Below are the code and all the weights of a small trained network. Each question names an input and a target symbol and asks about switching units off, where a switched-off unit gives its printed mean instead of its output.

import numpy as np


def w(rows, s, z=0):
    codes = np.array(rows[::2]) - 128.0
    scale = np.full(codes.shape[1], s)
    scale[-1] = z or s
    return codes * scale


def f(y):
    return np.maximum(y, 0)


def softmax(a):
    e = np.exp(a - a.max(-1, keepdims=True))
    return e / e.sum(-1, keepdims=True)


def log_softmax(a):
    a = a - a.max(-1, keepdims=True)
    return a - np.log(np.exp(a).sum(-1, keepdims=True))


def net(x, mask):
    ids = ['βγδηλξστω'.index(c) for c in x.split()]
    T = len(ids)
    res = E[ids] + P[:T]
    q, k, v = (res @ M[0].T for M in (Q, K, V))
    z = softmax(np.where(np.tri(T) > 0, q @ k.T / 2**0.5, -1e9)) @ v
    res = res + np.where(mask[0], z, O[0][:, -1]) @ O[0][:, :-1]
    y = f(res @ A[0][:, :-1].T + A[0][:, -1])
    res = res + np.where(mask[1:9], y, B[0][:, -1]) @ B[0][:, :-1]
    return log_softmax(res[-1] @ U[:, :-1].T + U[:, -1])


Q, K, V, O, A, B = {}, {}, {}, {}, {}, {}
E = w([
[254,199,167],'β',
[111,58,22],'γ',
[100,126,61],'δ',
[236,186,135],'η',
[96,97,100],'λ',
[103,88,153],'ξ',
[116,111,170],'σ',
[121,155,232],'τ',
[83,18,134],'ω',
],0.014)
P = w([
[214,138,105],'0',
[80,106,12],'1',
[129,72,145],'2',
[105,112,2],'3',
[136,89,184],'4',
[117,138,19],'5',
],0.0079)
Q[0] = w([
[1,73,208],'head 0',
[80,242,42],'head 0',
],0.0069)
K[0] = w([
[148,166,155],'head 0',
[197,255,76],'head 0',
],0.0094)
V[0] = w([
[152,64,250],'head 0',
[119,169,159],'head 0',
],0.012)
O[0] = w([
[134,81,242,19],'head 0',
[4,168,202,3],'head 0',
],0.015,0.0022)
A[0] = w([
[25,67,120,146],'neuron 0',
[140,180,149,198],'neuron 1',
[120,89,63,89],'neuron 2',
[54,152,195,116],'neuron 3',
[194,183,88,127],'neuron 4',
[251,80,135,3],'neuron 5',
[31,12,83,151],'neuron 6',
[110,209,202,84],'neuron 7',
],0.011,0.0041)
B[0] = w([
[254,152,55,158],'neuron 0',
[173,93,97,165],'neuron 1',
[78,100,153,208],'neuron 2',
[252,50,32,158],'neuron 3',
[56,152,161,249],'neuron 4',
[60,72,158,210],'neuron 5',
[184,206,246,198],'neuron 6',
[145,225,180,163],'neuron 7',
],0.0076,0.013)
U = w([
[97,82,194,145],'β',
[132,143,105,140],'γ',
[89,237,249,2],'δ',
[138,64,91,100],'η',
[119,122,169,134],'λ',
[112,129,180,114],'ξ',
[153,152,142,127],'σ',
[196,198,135,226],'τ',
[131,174,148,71],'ω',
],0.011,0.0044)

Each question gives the input, a string of symbols that net reads in full, and the target symbol t.
The units are the heads (2 rows each of Q, K, V and O) and the neurons (one row each of A and B). Each row of codes is followed by its name. A weight is (code - 128) times the scale printed after its matrix; where a second scale follows, it is the last column's (O, A, B and U).
mask holds one flag per unit, heads first, then neurons. A switched-off unit (its flag False) gives its mean, the last column of its rows in O or B, instead of its output. The means were averaged over made-up inputs and are rounded, as every weight is.
A unit's drop is (log p(t) with every unit on - log p(t) with that unit switched off) / (log p(t) with every unit on - log p(t) with every unit switched off).
The circuit of an input: a set's keep is (log p(t) with only the set's units on - log p(t) with every unit switched off) / (log p(t) with every unit on - log p(t) with every unit switched off). Starting from all 9 units, units are removed one at a time, each time the one whose removal leaves the highest keep (on an exact tie, the one counted first), for as long as the keep stays at least 0.8.
circuit, biggest first: the units of the circuit, biggest drop first
most important unit: the unit with the biggest drop
top k neurons: the k neurons with the biggest drops, biggest first
drop of u: that unit's drop, to one decimal
input γ β λ β β ω, target τ: most important unit	neuron 6
input τ ξ δ, target τ: circuit, biggest first	[neuron 5; neuron 4]
input τ τ ξ, target τ: top 2 neurons	[neuron 0; neuron 3]
input β β β γ, target τ: circuit, biggest first	[neuron 6; neuron 5]
input τ β τ β β τ, target τ: top 4 neurons	[neuron 3; neuron 7; neuron 5; neuron 4]
input ξ β β λ γ ω, target τ: circuit, biggest first	[neuron 6; neuron 0]
input ω β η, target β: circuit, biggest first	[head 0; neuron 5]
input β γ ω η, target γ: circuit, biggest first	[head 0; neuron 6; neuron 4]
input τ η σ τ ξ, target τ: top 2 neurons	[neuron 3; neuron 0]
input ξ β β γ, target τ: top 3 neurons	[neuron 6; neuron 5; neuron 0]
input β β β, target δ: top 3 neurons	[neuron 3; neuron 7; neuron 0]
input β β β λ, target τ: drop of head 0	0.2
input ω η β, target β: drop of head 0	0.4
input β β β σ, target τ: drop of neuron 7	-0.1
input β ω β, target β: most important unit	neuron 5
